Below are the code and all the weights of a small trained network. Each question names an input and a class and asks about switching units off, where a switched-off unit gives its printed mean instead of its output.

import numpy as np


def w(rows, s, z=0):
    codes = np.array(rows[::2]) - 128.0
    scale = np.full(codes.shape[1], s)
    scale[-1] = z or s
    return codes * scale


def norm(h):
    return h / np.sqrt((h * h).mean(-1, keepdims=True) + 1e-5)


def f(y):
    return np.maximum(y, 0)


def log_softmax(a):
    a = a - a.max(-1, keepdims=True)
    return a - np.log(np.exp(a).sum(-1, keepdims=True))


def net(x, mask):
    res = np.array(x, float).reshape(1, 3) / 4 @ E
    u = 0
    for l in range(2):
        y = f(norm(res) @ A[l][:, :-1].T + A[l][:, -1])
        res = res + np.where(mask[u : u + 12], y, B[l][:, -1]) @ B[l][:, :-1]
        u += 12
    return log_softmax(norm(res)[-1] @ U[:, :-1].T + U[:, -1])


A, B = {}, {}
E = w([
[109,115,53,107,110],'x0',
[143,148,135,240,95],'x1',
[112,112,62,119,3],'x2',
],0.0042)
A[0] = w([
[132,75,22,49,194,28],'L0N1',
[156,127,132,54,219,37],'L0N2',
[150,161,134,147,66,41],'L0N3',
[92,77,79,73,174,4],'L0N4',
[180,186,222,122,158,129],'L0N5',
[66,97,180,130,212,141],'L0N6',
[177,108,142,98,57,19],'L0N7',
[51,66,61,29,184,77],'L0N8',
[117,122,109,254,166,50],'L0N9',
[163,202,206,79,179,71],'L0N10',
[102,105,50,156,44,93],'L0N11',
[153,198,103,239,161,39],'L0N12',
],0.0061,0.0041)
B[0] = w([
[114,68,52,104,159,192],'L0N1',
[138,198,185,54,119,211],'L0N2',
[120,180,175,85,120,150],'L0N3',
[143,112,126,147,1,155],'L0N4',
[115,107,57,140,163,254],'L0N5',
[125,124,231,124,81,251],'L0N6',
[99,120,166,163,66,141],'L0N7',
[92,148,76,136,194,229],'L0N8',
[185,32,72,185,152,196],'L0N9',
[244,158,142,84,85,230],'L0N10',
[108,118,156,66,110,226],'L0N11',
[122,64,130,189,177,197],'L0N12',
],0.0076,0.004)
A[1] = w([
[113,103,56,140,154,68],'L1N1',
[63,90,174,141,92,59],'L1N2',
[179,120,71,129,84,119],'L1N3',
[78,200,162,117,72,1],'L1N4',
[140,134,118,208,162,45],'L1N5',
[151,119,164,224,193,22],'L1N6',
[106,231,161,118,86,109],'L1N7',
[191,139,162,163,129,146],'L1N8',
[141,226,143,89,190,50],'L1N9',
[95,244,102,124,87,74],'L1N10',
[143,247,147,96,139,61],'L1N11',
[131,140,109,66,111,80],'L1N12',
],0.011,0.0046)
B[1] = w([
[95,229,114,89,90,189],'L1N1',
[148,201,101,144,56,164],'L1N2',
[205,188,179,188,178,189],'L1N3',
[90,201,231,121,24,155],'L1N4',
[2,21,157,56,136,197],'L1N5',
[75,31,84,183,63,241],'L1N6',
[8,67,149,30,120,196],'L1N7',
[98,140,35,178,170,253],'L1N8',
[178,107,186,109,42,230],'L1N9',
[62,47,203,54,119,149],'L1N10',
[200,116,169,78,234,216],'L1N11',
[140,130,125,192,212,218],'L1N12',
],0.0085,0.0046)
U = w([
[18,198,20,19,205,166],'0',
[41,179,230,63,19,197],'1',
[179,210,141,209,52,134],'2',
[192,117,239,4,210,213],'3',
[43,28,79,194,135,218],'4',
[127,146,138,106,134,1],'5',
[215,191,150,184,209,28],'6',
[207,94,169,169,203,51],'7',
],0.014,0.0087)

Each question gives the input, the list of numbers given to net, and the class t.
The units are the neurons (one row each of A and B). Each row of codes is followed by its name. A weight is (code - 128) times the scale printed after its matrix; where a second scale follows, it is the last column's (A, B and U).
mask holds one flag per neuron, layer by layer. A switched-off neuron (its flag False) gives its mean, the last column of its row in B, instead of its output. The means were averaged over made-up inputs and are rounded, as every weight is.
A unit's drop is (log p(t) with every unit on - log p(t) with that unit switched off) / (log p(t) with every unit on - log p(t) with every unit switched off).
The circuit of an input: a set's keep is (log p(t) with only the set's units on - log p(t) with every unit switched off) / (log p(t) with every unit on - log p(t) with every unit switched off). Starting from the 12 units with the biggest drops (on a tie, the unit counted first), units are removed one at a time, each time the one whose removal leaves the highest keep (on an exact tie, the one counted first), for as long as the keep stays at least 0.8.
circuit, biggest first: the units of the circuit, biggest drop first
unit that matters most: the unit with the biggest drop
top k neurons: the k neurons with the biggest drops, biggest first
top k neurons in layer l: the k neurons of layer l with the biggest drops, biggest first
drop of u: that unit's drop, to one decimal
input [-8,7,7], class 2: circuit, biggest first	[L1N3]
input [-6,1,3], class 1: top 2 neurons	[L0N9, L0N10]
input [-5,-8,4], class 0: top 3 neurons	[L0N10, L0N1, L0N6]
input [-8,-2,2], class 6: top 2 neurons in layer 0	[L0N5, L0N2]
input [6,3,0], class 2: top 2 neurons	[L0N8, L0N10]
input [0,-3,8], class 1: top 2 neurons	[L0N9, L0N5]
input [1,-3,7], class 0: circuit, biggest first	[L1N9, L1N6]
input [-2,-4,2], class 0: top 3 neurons	[L0N10, L0N8, L0N1]
input [-1,7,7], class 1: top 3 neurons in layer 0	[L0N3, L0N11, L0N5]
input [1,-1,-1], class 3: top 2 neurons in layer 0	[L0N2, L0N1]
input [8,0,7], class 0: top 3 neurons	[L0N6, L1N9, L1N6]
input [-6,0,2], class 6: top 2 neurons	[L0N2, L0N12]
input [-5,-4,4], class 1: top 4 neurons	[L0N9, L0N5, L0N7, L0N1]
input [4,-2,-2], class 0: unit that matters most	L0N1
input [-2,0,0], class 6: top 2 neurons	[L0N10, L0N5]
input [-4,-6,5], class 0: drop of L0N8	0.1
input [-1,-1,1], class 1: drop of L0N9	0.4
input [1,2,1], class 2: drop of L0N8	0.3
